Each row has a name. Each question is about the rows just above it.

[ -2   3  -1   2 -10  40  11   1  41 -12   6  -1  15  -8   8  13 -11   9
   2  14  -3   8  -6   7  15 -10  -6 -24  -4   3   6  -3 -10  -5   8  10
 -15  -7  -6  20 -12  -3  10  -1 -16] = z920
[  3   4  -7   8  -2 -13   3  13   8  -7  -4   5  -5   3  -2  -2  -5   7
   2   0  -4  -9 -10   5   1   6   7  -1   9   7   1  -3  -5  -3  10 -15
  -1   9   5   2   8   1  -3   2   0] = z622
[  5  14 -38  42  -4  41   2  14  50 -12 -19  23 -35  27  -6  -6 -13  29
  -2 -10 -14   4 -46  27  -1  36  31 -12  50  45 -10 -11 -33  -4  47 -76
   0  -6  25   0  43  -7 -24  14  -6] = z222
[  0   8 -53  55 -10  51   1  13  58 -12 -15  24 -40  41  -1   6 -11  36
 -12 -12 -14  14 -64  39   4  40  33 -37  69  63 -19 -14 -45  -3  53 -86
 -10 -11  25   2  46 -19 -30  21 -24] = z51
The row with [  5  14 -38  42  -4  41   2  14  50 -12 -19  23 -35  27  -6  -6 -13  29
  -2 -10 -14   4 -46  27  -1  36  31 -12  50  45 -10 -11 -33  -4  47 -76
   0  -6  25   0  43  -7 -24  14  -6] is  z222
Whose row is [  3   4  -7   8  -2 -13   3  13   8  -7  -4   5  -5   3  -2  -2  -5   7
   2   0  -4  -9 -10   5   1   6   7  -1   9   7   1  -3  -5  -3  10 -15
  -1   9   5   2   8   1  -3   2   0]?  z622
Whose row is [ -2   3  -1   2 -10  40  11   1  41 -12   6  -1  15  -8   8  13 -11   9
   2  14  -3   8  -6   7  15 -10  -6 -24  -4   3   6  -3 -10  -5   8  10
 -15  -7  -6  20 -12  -3  10  -1 -16]?  z920

[-70 -30 -29  10 -35 -48  33 -34 -24   0  43 -37   9   6 -40]  z329
[-57  26 -25  22  70 -33 -10 -31  19 -33  61 -27 -23 -31  41]  z282
[-66   3 -24   3  66 -36  32 -35 -31 -78  37 -42   8  14 -49]  z783
[ 54 -27 -24   9  18  -2 -77 -25  19  26  18 -30  45  37  71]  z390
[-10 -29 -45 -10  26 -47 -77  -9 -53  28  42 -37 -14  52 -31]  z920
[-10 -29 -45 -10  26 -47  14  -9 -53  28 -59  28   9  20 -47]  z222
[-26 -11  38 -36  44  19   3 -21 -27 -29 -16 -42 -54  11 -53]  z51
[-10 -29 -45 -10  26 -47  14  -9 -53  28  42 -33  70  57 -32]  z885
Shared by z329 and z51:  [-29]
Which value is in both z885 and z329?  [-29]
Shared by z282 and z783:  [-31]

[ 57 -19  47  26   2  47  31   3   6] : z329
[-51  47  10   6   3  -1   4 -14   0] : z282
[-44 -12   5   2 -55   7 -54   0  -1] : z51
[ 57 -54  30  26   2  47  31   3   6] : z920
Shared by z51 and z329:  [2]
Where do [-51  47  10   6   3  -1   4 -14   0] appear?  z282
Where do [ 57 -19  47  26   2  47  31   3   6] appear?  z329

[59 53 37 43] = z990
[ 63 -25 -33  54] = z222
[ 23  35  54 -40] = z51
[ 68  -2 -32  54] = z783
[-13  12  38  38] = z622
[-20  18 -21  43] = z329
[55 52 38 45] = z282
[ 43  -2  23 -51] = z212
[ 53  49  77 -35] = z351
[ 54  23 -52  55] = z920
[-3 45 35 20] = z885
[-24  86  67  64] = z390
The one value in z920 and z222:  [54]
Shared by z282 and z622:  [38]
Which value is in both z990 and z212?  [43]
Which value is in both z783 and z51?  [54]
Shared by z282 and z885:  [45]
Where do [-20  18 -21  43] appear?  z329

